Below are the code and all the weights of a small trained network. Each question names an input and a target symbol and asks about switching units off, where a switched-off unit gives its printed mean instead of its output.

import numpy as np


def w(rows, s, z=0):
    codes = np.array(rows[::2]) - 128.0
    scale = np.full(codes.shape[1], s)
    scale[-1] = z or s
    return codes * scale


def f(y):
    return np.maximum(y, 0)


def softmax(a):
    e = np.exp(a - a.max(-1, keepdims=True))
    return e / e.sum(-1, keepdims=True)


def log_softmax(a):
    a = a - a.max(-1, keepdims=True)
    return a - np.log(np.exp(a).sum(-1, keepdims=True))


def net(x, mask):
    ids = ['αβγδεζηλμξπστφψω'.index(c) for c in x.split()]
    T = len(ids)
    res = E[ids] + P[:T]
    u = 0
    for l in range(2):
        q, k, v = (res @ M[l].T for M in (Q, K, V))
        z = softmax(np.where(np.tri(T) > 0, q @ k.T / 4**0.5, -1e9)) @ v
        res = res + np.where(mask[u], z, O[l][:, -1]) @ O[l][:, :-1]
        u += 1
        y = f(res @ A[l][:, :-1].T + A[l][:, -1])
        res = res + np.where(mask[u : u + 12], y, B[l][:, -1]) @ B[l][:, :-1]
        u += 12
    return log_softmax(res[-1] @ U[:, :-1].T + U[:, -1])


Q, K, V, O, A, B = {}, {}, {}, {}, {}, {}
E = w([
[119,163,107,181,139],'α',
[82,157,91,3,47],'β',
[129,182,118,141,156],'γ',
[137,212,145,149,159],'δ',
[127,159,107,129,164],'ε',
[134,173,125,142,138],'ζ',
[123,171,112,139,153],'η',
[112,178,110,153,137],'λ',
[138,127,105,126,163],'μ',
[129,158,114,131,153],'ξ',
[162,148,142,113,115],'π',
[73,171,155,242,139],'σ',
[105,187,110,119,204],'τ',
[160,138,145,85,184],'φ',
[193,93,187,138,149],'ψ',
[149,103,215,221,118],'ω',
],0.026)
P = w([
[234,118,54,162,63],'0',
[229,133,92,149,81],'1',
[211,134,105,143,100],'2',
[189,128,119,141,119],'3',
[173,124,136,135,133],'4',
[156,119,150,131,148],'5',
[140,112,164,128,164],'6',
[119,102,177,125,176],'7',
[106,94,189,123,190],'8',
[86,86,200,122,204],'9',
[68,76,211,121,217],'10',
[47,69,218,120,233],'11',
[36,61,230,119,244],'12',
[16,53,240,117,255],'13',
],0.0084)
Q[0] = w([
[155,115,136,208,154],'0.h1',
[81,168,129,76,150],'0.h1',
[184,154,145,156,211],'0.h1',
[152,251,184,101,155],'0.h1',
],0.017)
K[0] = w([
[127,139,176,128,252],'0.h1',
[53,152,97,42,46],'0.h1',
[29,66,250,111,188],'0.h1',
[4,67,164,34,70],'0.h1',
],0.011)
V[0] = w([
[167,158,127,168,69],'0.h1',
[180,146,254,238,145],'0.h1',
[119,93,126,105,28],'0.h1',
[143,51,118,148,113],'0.h1',
],0.0092)
O[0] = w([
[109,156,224,119,130,127],'0.h1',
[92,254,181,43,127,249],'0.h1',
[128,133,193,143,33,77],'0.h1',
[219,144,168,80,148,123],'0.h1',
],0.007,0.012)
A[0] = w([
[88,134,1,140,86,199],'0.n1',
[138,127,108,76,163,209],'0.n2',
[80,126,161,178,154,255],'0.n3',
[115,204,92,217,148,61],'0.n4',
[80,193,76,175,142,112],'0.n5',
[140,116,39,12,104,243],'0.n6',
[149,186,118,202,176,21],'0.n7',
[146,177,166,135,152,117],'0.n8',
[40,127,155,196,35,198],'0.n9',
[179,82,123,205,160,35],'0.n10',
[230,144,102,53,185,135],'0.n11',
[212,111,121,138,182,152],'0.n12',
],0.0099,0.0053)
B[0] = w([
[180,133,138,97,150,163],'0.n1',
[88,148,124,149,144,204],'0.n2',
[119,181,162,134,163,216],'0.n3',
[103,77,120,74,119,203],'0.n4',
[133,142,35,88,142,209],'0.n5',
[83,181,184,134,1,166],'0.n6',
[70,135,92,146,30,187],'0.n7',
[159,115,123,132,132,247],'0.n8',
[153,85,147,13,164,171],'0.n9',
[51,217,121,131,162,153],'0.n10',
[86,96,109,80,138,240],'0.n11',
[98,52,101,144,128,179],'0.n12',
],0.0096,0.013)
Q[1] = w([
[197,55,176,229,135],'1.h1',
[34,118,112,158,81],'1.h1',
[209,209,167,202,182],'1.h1',
[2,142,70,59,23],'1.h1',
],0.0084)
K[1] = w([
[207,149,95,113,60],'1.h1',
[71,147,90,157,218],'1.h1',
[146,160,66,115,50],'1.h1',
[118,150,164,205,252],'1.h1',
],0.012)
V[1] = w([
[101,155,193,132,156],'1.h1',
[167,140,148,209,132],'1.h1',
[2,127,109,101,41],'1.h1',
[128,43,196,119,209],'1.h1',
],0.0088)
O[1] = w([
[125,107,196,121,57,176],'1.h1',
[33,178,255,179,160,5],'1.h1',
[75,179,124,165,75,196],'1.h1',
[118,130,133,37,30,163],'1.h1',
],0.0084,0.015)
A[1] = w([
[113,110,126,129,33,136],'1.n1',
[13,174,21,241,15,87],'1.n2',
[71,51,127,29,65,82],'1.n3',
[53,44,105,145,99,204],'1.n4',
[195,25,102,164,84,124],'1.n5',
[174,52,92,100,233,98],'1.n6',
[87,115,204,165,167,176],'1.n7',
[156,135,76,105,14,95],'1.n8',
[134,24,1,194,162,95],'1.n9',
[116,132,9,186,198,187],'1.n10',
[139,62,159,166,4,176],'1.n11',
[39,133,162,113,174,247],'1.n12',
],0.0086,0.013)
B[1] = w([
[156,131,161,82,138,172],'1.n1',
[43,113,173,121,57,212],'1.n2',
[102,173,151,175,196,254],'1.n3',
[197,98,168,127,115,182],'1.n4',
[142,218,174,216,131,142],'1.n5',
[24,126,31,40,89,155],'1.n6',
[46,42,96,60,143,138],'1.n7',
[114,40,149,110,146,213],'1.n8',
[97,86,163,127,180,179],'1.n9',
[187,152,124,210,165,224],'1.n10',
[117,169,2,115,93,155],'1.n11',
[202,120,141,141,91,212],'1.n12',
],0.0095,0.021)
U = w([
[165,123,100,114,197,109],'α',
[156,87,135,108,148,101],'β',
[90,151,113,119,195,72],'γ',
[8,246,123,124,180,52],'δ',
[66,124,177,143,172,120],'ε',
[178,208,108,129,157,111],'ζ',
[131,156,102,135,165,169],'η',
[137,195,19,96,173,63],'λ',
[157,98,157,146,83,254],'μ',
[168,126,125,138,130,211],'ξ',
[233,147,78,122,52,221],'π',
[24,197,44,92,43,128],'σ',
[20,107,80,108,162,91],'τ',
[13,22,144,82,56,86],'φ',
[84,75,99,13,199,159],'ψ',
[161,166,254,131,152,165],'ω',
],0.0093,0.0092)

Each question gives the input, a string of symbols that net reads in full, and the target symbol t.
The units are the heads (4 rows each of Q, K, V and O) and the neurons (one row each of A and B). Each row of codes is followed by its name. A weight is (code - 128) times the scale printed after its matrix; where a second scale follows, it is the last column's (O, A, B and U).
mask holds one flag per unit, layer by layer, with each layer's heads first. A switched-off unit (its flag False) gives its mean, the last column of its rows in O or B, instead of its output. The means were averaged over made-up inputs and are rounded, as every weight is.
A unit's drop is (log p(t) with every unit on - log p(t) with that unit switched off) / (log p(t) with every unit on - log p(t) with every unit switched off).
The circuit of an input: a set's keep is (log p(t) with only the set's units on - log p(t) with every unit switched off) / (log p(t) with every unit on - log p(t) with every unit switched off). Starting from the 12 units with the biggest drops (on a tie, the unit counted first), units are removed one at a time, each time the one whose removal leaves the highest keep (on an exact tie, the one counted first), for as long as the keep stays at least 0.8.
units of the circuit, in order: the units of the circuit, biggest drop first
unit that matters most: the unit with the biggest drop
top k neurons: the k neurons with the biggest drops, biggest first
k most important neurons of layer l: the k neurons of layer l with the biggest drops, biggest first
input ζ λ δ μ π ξ μ σ ψ ω γ, target ω: top 2 neurons => 0.n5, 0.n3
input ψ ξ δ, target ψ: 3 most important neurons of layer 0 => 0.n7, 0.n4, 0.n5
input ψ φ α ψ ψ β ψ φ δ, target φ: unit that matters most => 0.n10
input ξ ξ δ δ τ τ σ π ζ σ π, target σ: units of the circuit, in order => 1.h1, 0.n4
input α ψ μ ψ ω β ε μ ξ μ, target ω: units of the circuit, in order => 1.h1, 0.n5, 0.n6, 1.n12
input τ π ψ σ σ α, target σ: units of the circuit, in order => 0.n7, 1.n2, 0.n5
input μ μ η δ, target μ: 3 most important neurons of layer 1 => 1.n10, 1.n3, 1.n2
input λ π φ μ μ φ δ ψ ε δ η ω ε λ, target ω: units of the circuit, in order => 1.h1, 0.n3, 1.n12
input ψ α π μ ψ λ, target ψ: units of the circuit, in order => 1.h1, 0.n6, 0.n7
input σ η ψ δ σ ξ ω λ φ, target ω: 3 most important neurons of layer 0 => 0.n6, 0.n3, 0.n11
input ψ ζ ω ψ η μ σ β ε φ, target ε: top 2 neurons => 0.n7, 0.n6
input ψ η ξ δ α η σ λ π τ δ, target τ: 2 most important neurons of layer 0 => 0.n5, 0.n7
input φ π σ γ δ β γ δ ε σ α μ ψ, target λ: top 3 neurons => 0.n4, 0.n6, 0.n7
input ψ ψ ψ σ η σ τ, target τ: top 3 neurons => 1.n10, 1.n2, 1.n9
input ψ ω ω ψ ψ, target ω: units of the circuit, in order => 0.h1
input φ φ α η μ ε, target μ: top 2 neurons => 0.n6, 1.n10
input ψ ε φ ψ δ ψ μ ψ ψ ε γ, target ψ: 3 most important neurons of layer 0 => 0.n5, 0.n7, 0.n6
input ψ δ τ ξ σ, target φ: top 4 neurons => 0.n7, 0.n4, 1.n2, 0.n3
input ψ τ ψ ζ ψ λ ζ, target ψ: top 4 neurons => 0.n7, 0.n5, 0.n6, 1.n10
input σ σ ω δ δ δ ζ ζ β α τ δ, target φ: units of the circuit, in order => 0.h1
input σ α ψ ψ δ ψ δ δ α σ, target σ: units of the circuit, in order => 0.h1, 1.h1, 0.n4
input μ σ μ π, target σ: 4 most important neurons of layer 0 => 0.n6, 0.n9, 0.n4, 0.n3
input ω ψ φ π γ ζ, target π: top 2 neurons => 0.n6, 1.n3
input δ φ ε, target φ: top 3 neurons => 0.n7, 0.n6, 1.n2
input σ δ φ ψ δ ψ ψ δ ψ σ δ η φ, target φ: top 3 neurons => 0.n6, 0.n2, 0.n9
input π ψ α ψ α α α ψ ε ψ ψ ω η ε, target ω: top 4 neurons => 0.n6, 0.n3, 0.n5, 1.n12
input α σ ψ μ ψ σ ψ ε ψ ψ τ ψ τ δ, target ψ: unit that matters most => 0.n5
